In the rows, zero is written as 128.
Each row of numbers belongs to one of the objects below and depends on some of the facts about them. Some rows are named. Which object is each other row?

Facts:
K_101 {zeplu=K_354}
K_105 {zeplu=K_956}
K_116 {vuril=K_527,K_338,K_245,K_809, zeplu=K_771}
K_127 {zeplu=K_858}
K_132 {vuril=K_726,K_305,K_810, zeplu=K_343}
K_146 {vuril=K_726,K_971,K_829,K_907,K_310}
K_157 {vuril=K_976,K_444,K_459,K_356}
K_159 {zeplu=K_739}
K_177 {zeplu=K_937,K_859}
K_214 {zeplu=K_683}
K_221 {vuril=K_278,K_50, zeplu=K_739,K_459}
K_225 {zeplu=K_829,K_409}
K_233 {vuril=K_980,K_457,K_122}
K_247 {zeplu=K_233}
K_253 {zeplu=K_628}
K_257 {vuril=K_503,K_262}
K_262 {zeplu=K_598,K_772}
K_264 {zeplu=K_83,K_333,K_233}
K_271 {zeplu=K_683}
K_280 {vuril=K_429,K_278,K_96,K_972,K_913}
K_283 {vuril=K_122, zeplu=K_61}
K_292 {vuril=K_976,K_418, zeplu=K_33}
K_294 {zeplu=K_50}
K_299 {zeplu=K_419}
K_304 {vuril=K_83,K_185,K_407,K_409, zeplu=K_772}
K_310 {zeplu=K_503,K_448}
K_320 {vuril=K_83,K_907}
K_323 {zeplu=K_971,K_357,K_154}
K_354 {zeplu=K_448,K_299}
K_357 {zeplu=K_233}
K_363 {vuril=K_429,K_360,K_976,K_829}
K_365 {vuril=K_472,K_253}
K_38 {zeplu=K_962}
K_409 {zeplu=K_105,K_858,K_457}
K_419 {zeplu=K_503}
K_429 {zeplu=K_516}
K_43 {zeplu=K_639,K_770}
K_448 {zeplu=K_927}
K_452 {vuril=K_924,K_633,K_771,K_154, zeplu=K_271}
K_472 {zeplu=K_461}
K_492 {zeplu=K_221}
K_51 {vuril=K_503,K_343}
K_516 {zeplu=K_708,K_419}
K_527 {zeplu=K_459}
K_53 {vuril=K_105,K_59,K_613,K_555}
K_564 {vuril=K_853, zeplu=K_228}
K_566 {vuril=K_294,K_677,K_587,K_913, zeplu=K_59}
K_587 {zeplu=K_444}
K_59 {zeplu=K_461,K_512,K_587}
K_595 {vuril=K_512,K_357}
K_600 {zeplu=K_323}
K_61 {vuril=K_643}
K_618 {zeplu=K_157}
K_628 {zeplu=K_81}
K_632 {zeplu=K_444,K_352}
K_633 {zeplu=K_980,K_310}
K_639 {vuril=K_437,K_305,K_972, zeplu=K_299}
K_641 {zeplu=K_20,K_613}
K_677 {zeplu=K_310}
K_683 {zeplu=K_61}
K_692 {vuril=K_581,K_81,K_299,K_555, zeplu=K_773,K_38}
K_693 {vuril=K_264,K_773, zeplu=K_807}
K_706 {zeplu=K_50}
K_707 {zeplu=K_343,K_43}
K_708 {vuril=K_429,K_587,K_96, zeplu=K_822}
K_712 {vuril=K_706}
K_718 {vuril=K_922,K_503,K_858,K_913}
K_734 {vuril=K_853,K_643,K_492,K_83,K_633}
K_739 {zeplu=K_683}
K_770 {zeplu=K_214}
K_771 {zeplu=K_972}
K_772 {zeplu=K_907}
K_79 {zeplu=K_20}
K_807 {vuril=K_628,K_459,K_38,K_253}
K_809 {zeplu=K_457}
K_81 {zeplu=K_503,K_333,K_356}
K_822 {vuril=K_726,K_472,K_739, zeplu=K_310}
K_83 {zeplu=K_707}
K_835 {vuril=K_858,K_848,K_32,K_338, zeplu=K_693}
K_853 {zeplu=K_913}
K_856 {zeplu=K_33}
K_859 {vuril=K_599,K_980,K_555, zeplu=K_33}
K_868 {vuril=K_435,K_237,K_773,K_907}
K_885 {vuril=K_922,K_655,K_795,K_457,K_555}
K_913 {zeplu=K_683}
K_924 {zeplu=K_459}
K_925 {vuril=K_79,K_435,K_101,K_771,K_770,K_962,K_907,K_122}
K_927 {vuril=K_810,K_407}
K_937 {zeplu=K_352}
K_956 {zeplu=K_492}
K_96 {zeplu=K_907}
K_980 {zeplu=K_33}
K_982 {vuril=K_20,K_38, zeplu=K_972}

Named rows:
K_457: [120 122 155 161 156 100 140 156  69 130  62  87 100 145 120 142 144 107
 130 109  80 112 126 147  97 101 132 160 111  76 153 171 110  96 193 127
 147 141]
K_618: [136 116 152 154 149  91  84 163  76 126  67 135 109 154 112 118 161 120
 113 118  92 108 101 130 102 130 140 142 125  88 166 142 115  98 156 134
 157 155]
K_101: [148 103 128 180 148  97 111 171 107 134  46 130  96 146 124  99 168 132
 125 143  80  99 130 152  94 128 146 137 102  85 185 153 120  96 144 137
 142 138]
K_726: [138 118 156 142 150  97  86 173  78 127  54 126 109 153 108 127 164 121
 115 116  85 126 117 139  94 127 139 152 125  82 155 142 128  96 157 138
 153 141]
K_600: [132 114 142 147 149  97  97 171  83 114  51 135  97 154 102 114 172 130
 100 141  84 122  97 114 117 134 138 137 119  85 183 139 116  96 151 148
 141 172]
K_708: [120  98 113 175 158  94 123 159  94  88  74 124  99 145 117 103 165 130
 111 149 101 105 144 135 102 106 150 162  74 102 189 211 112  93 148 137
 160 155]
K_343: [114 116 143 147 148 103 130 158 112  94  58 115  96 140 106 135 170 107
 108 151  81 120 133 153 130 123 132 150 110  82 185 137 121  98 164 152
 120 152]
K_927: [116 101 115 166 161  94 147 163 102  88  58 124  88 144 105 104 152 111
 122 145  99 113 138 125 102 103 151 160  91 108 181 224 120  94 141 138
 139 136]
K_365: [127 105 152 134 150  95  87 175  71  99  69 137 109 156 100 123 161 107
 108 115  89 110 106 118 101 111 143 164 125  85 150 141 116  94 148 135
 165 170]
K_214: [114 103 129 167 162  97 187 173  97 117  69 143 100 153  97 103 166 115
 109 132  80  96 109 148 124 123 131 154 128  84 157 136 112  91 180 154
 137 149]
K_407: [151 125 153 167 157  87 105 178  99 111  55  97  98 139 120 109 137 166
 125 124  89 130 108 122 111 125 142 149 139  78 163 197 132 100 173 142
 141 153]
K_61: [103 113 114 156 173  93 197 176  94  92  72 126  94 152  92 111 154 119
 114 124  97 125 103 133 132 108 136 155 133 106 157 222 119  92 192 153
 130 140]
K_925: [124 111 145 150 155  93  96 167  76 125  59 130  92 153 110 122 147 108
 115 110  94 106  98 108 111 114 144 144 139  87 169 146 112  97 154 133
 130 150]
K_512: [133 132 156 152 157  90 141 159  99  97  71 153 108 139  93 145 161 124
 140 148 112 123 133 126 122 140 149 167 135 105 175 217 133  92 183 152
 146 143]
K_257: [116 118 147 148 150  98  88 158  74 108  79 131  97 156 117 129 154 109
 116 123  93  98 106 116 125 120 137 146 123  89 168 139 109  95 153 128
 130 172]
K_971: [142 127 145 157 156  95 116 180 121  91  43  89  98 137 100 123 150 161
 105 142  83 142 112 110 127 118 139 159 138  75 181 160 134 102 161 153
 136 172]
K_503: [117 107 141 169 144 102  92 156 123  90  49 111  91 135 128 131 164 106
 125 158  80 104 144 164 110 105 136 163  94  92 192 139 121  95 145 138
 115 142]
K_771: [153 133 153 172 157  86  98 175  96 121  51  90  99 137 126 116 137 162
 125 114  90 128 100  96 112 121 142 147 138  76 169 198 134 104 176 137
 142 157]
K_980: [161 114 156 186 155  85 120 159 124 118  58 103 101 134 125 125 136 163
 138 151  85  95 139 140 103 121 149 161  99  74 189 208 125  98 147 133
 131 145]
K_809: [112 124 124 151 149 101  88 155  71 132  80 114 126 141 136 107 161 126
 127 108  88 111 140 148  99 135 131 133 115  92 150 151 115 110 195 124
 145 138]
K_237: [149 127 154 171 158  88 114 176  97 111  55  97  99 138 123 111 135 172
 127 115  85 121 106 120 112 122 143 153 137  73 165 200 133 101 172 140
 143 154]

Which object is each row?
No name comes twice in this set of rows, the named rows included.
[145 120 123 180 171  83 182 180 114 131  67 112  97 145  97  94 147 175
 125 117  83 103 100 140 120 132 134 144 142  77 157 203 133  98 196 152
 142 147] | K_853
[138 115 125 177 169  88 189 177 129 108  55 103  90 140  97 101 153 173
 118 145  80 113 109 142 128 124 131 154 128  72 172 194 130  95 183 154
 126 153] | K_770
[120 113 158 137 160 103 178 177  80  96  66 115 112 153  97 139 173 105
 119 118  78 115 138 158 101 101 132 166 132  82 149 152 131  96 195 150
 168 133] | K_459
[130 120 162 177 162  97 178 156  67 142  65  94 107 149 109 139 155 124
 123 105  78  98 112 154  95 100 133 156  91  71 162 166 105  93 191 130
 166 137] | K_105
[145  98 160 167 148  90  86 169  82 108  80 158 116 155 102 108 155 114
 130 136  99  92 129 155  93 127 152 163 111  99 153 149 114  93 143 131
 164 160] | K_292
[127 106 157 157 147  97  82 158 122  94  59 136  90 149 109 140 143 104
 141 138  90  93 144 144 105 107 151 168 134  98 162 177 119  90 147 134
 120 141] | K_33
[142 102 162 134 153  94  85 177  69 104  75 141 125 155  97 119 166 123
 100 112  93 107 105 133  99 114 144 161 107  88 154 146 119  96 146 134
 191 177] | K_982
[135 118 163 172 153  91 107 158  72 134  69 128 102 154 113 135 153 135
 107 115  91  96  98  94 105 121 141 133 106  74 188 137 106  94 149 130
 156 170] | K_692
[108 117 111 164 173  95 198 166  92  96  80 128  96 149  95 127 167 122
 111 136  87 122 125 146 127 112 135 163 104  97 160 212 117  96 191 157
 144 145] | K_683
[118 113 152 146 151 101 111 168  69 123  65  94 105 150 115 128 156 108
 124 107  80 119 133 154  90 104 133 161 125  78 151 172 126  99 191 130
 158 138] | K_829
[156 134 160 183 152  92 133 157  85 139  60 165 111 147  91 144 163 131
 136 142  99  91 101 135 114 142 147 153 134  70 188 145 115  94 170 141
 142 147] | K_59

The same objects again, as new rows of numbers:
Named rows:
K_185: [139 125 141 137 156 143 115 116 152 148 126 116 121 142 163]
K_925: [132 134 145 115 150  91 128 113 135 113 148 102 151 158  94]
K_363: [143 104 132 127 142 118 150 129 113  95 154 102 108 143 113]
K_257: [117 135 132 119 124 155 141 141 140  93 139 112 130 151 112]
K_253: [153 144 135 167 142  93 137 170  78 143 100 161  94  97 142]
K_146: [151 114 150 113 143 107 137 120 140 109 140 114 118 157 106]
K_157: [170 111 132 106 153 138 156  87 110  94 137 120 110 123  93]
K_555: [108 157 101 129 129 163  98 146 124 166 139 118 128 115 105]
K_225: [130 140  54 137 153 102 201 159 171 149 123 122 141 148 156]
K_976: [125  88 117 126 150 143 147 117 116 147 128 129 106 112 120]
K_677: [ 94 131 111 177 144  88 109 185  86  83  99 123 101 110 149]
K_962: [ 97 135 148 109 149 133 107  79 132 141 119 109 115 137  97]
K_154: [121 170 188 142  89 128 154  69 111 186 122 103 111 145 144]
K_122: [ 97 135 120 109 142 119 102 120 133 161 128 113 127 122 108]
K_632: [140  78 109 117 138 154 125 164  88 143 142 180 197 194 146]
K_305: [131 106 131 140 137 148 122 136 145 144 124 115  88 144 133]
K_822: [179 140 143 167 154  76  95 156 110  68  76 137  96 125 122]
K_429: [100 102 111 185 137  96 109 180  82 104 103 120  91 101 152]
K_516: [122 152 125 174 145  92 108 158  87  89  92 139 125 109 148]
K_683: [141  90 142 105  54 129 104  80 187 112 135 157 168  51 132]
K_352: [144  89 115 106 116 186 104  88  86 128  89 155 180 192 123]

Name these rows:
No name comes twice in this set of rows, the named rows included.
[123 140 178 165 103  93 104 119 131 173 111 137 127 108 175] | K_83
[145 142 139 181 112  98 121 107  58 120  75 133  94  83 122] | K_356
[128 156 119 116 133 179 107 110 132 143 139 105 123 124  93] | K_613
[ 90 109 174 143 188 167  86  73 154 139 130 108 104 103  80] | K_907
[130 132 142 124 170 116 132 129 145 127 156 127 147 148 160] | K_564
[105  98 120 139 112 153 135 136 121 129 148 103 102 127 135] | K_278
[140 115  72 120 101 114 161 109 193 128 123 132 152 101 139] | K_956
[143 138 187 148  96 123 155  86 105 189 120 108  87 147 121] | K_971
[117 140 162 152  54 148 123 101 120 123  97 134 121 101 117] | K_343
[ 99 143 125 155 169  53  93 163 101 123  94 135 135 111 131] | K_101
[ 97  77 125 134  48 123 113 133 180 124 163 137 134  73 133] | K_913

The same objects again, as new rows of numbers:
Some rows with their names:
K_437: [125 144 130 121 143 134 140 123 123 170 121 121 128 113 127]
K_492: [106 135 118 116 140 139 149 127 123 167 114 103 125 121 158]
K_343: [136 136 130 121 193 133 131 139 135 130 112 116 128 112 128]
K_146: [143 140 130 117 127 145 155 131 120 159 141 114 125 111 128]
K_356: [141 144 130 153 182 140 110 144 142 147 112 123 130 113 130]
K_693: [123 132 131 119 142 136 155 129 126 160 135 115 125 114 136]
K_633: [110 125 133 127 107 147 117 150 139 202 126 126 137 114 160]
K_257: [124 133 137 116 149 138 135 128 125 173 136 116 126 101 125]
K_127: [105 139 126 125 120 140 138 113 117 210 125 108 124 116 142]
K_595: [124 127 130 124 141 140 146 123 130 159 135 113 126 100 132]
K_707: [124 116 123 101 150 139 103 126 126  99 123 118 134 138 138]
K_641: [110 118 122  98  99 135 121  98 117 126 137 117 134 139 128]
K_429: [119 131 132 119 112 147  94 134 111 159 120 124 135 150 132]
K_43: [123 137 127 104 158 145 111 150 135 153 112 110 137 111 142]
K_770: [114 130 110  94 141 136 129 146 117  95 121 111 132 150 161]
K_418: [126 151 124 132 154 131 142 116 124 161 125 117 130 113 127]
K_354: [125 130 136 133 147 152 110 153 139 187 120 119 133 112 142]
K_858: [104 131 124 138 152 136 132 114  99 142 115 113 113 138 135]
K_618: [118 136 131 110 135 140 139 109 129 178 134 117 129 103 128]
K_677: [126 145 140 123 140 152 103 148 128 205 117 123 136 118 130]
K_221: [113 126 117  95 117 142 131 128  92 117 124  97 131 139 128]

Rows to name:
No name comes twice in this set of rows, the named rows included.
[131 148 134 148 142 149 109 165 134 185 117 127 129 120 146] | K_310
[103 128 115  79 143 140 129 136 111  90 134 104 132 144 154] | K_283
[124 130 123  90 129 143 148 139 125 149 132  98 133 114 155] | K_452
[111 141 115  96 147 138 118 131  99 103 104 106 134 141 137] | K_913
[130 114 134 113 101 140 153 111 130 179 142 114 125 109 131] | K_304
[133 135 140 157 198 144 103 171 137 168 104 129 121 107 125] | K_503

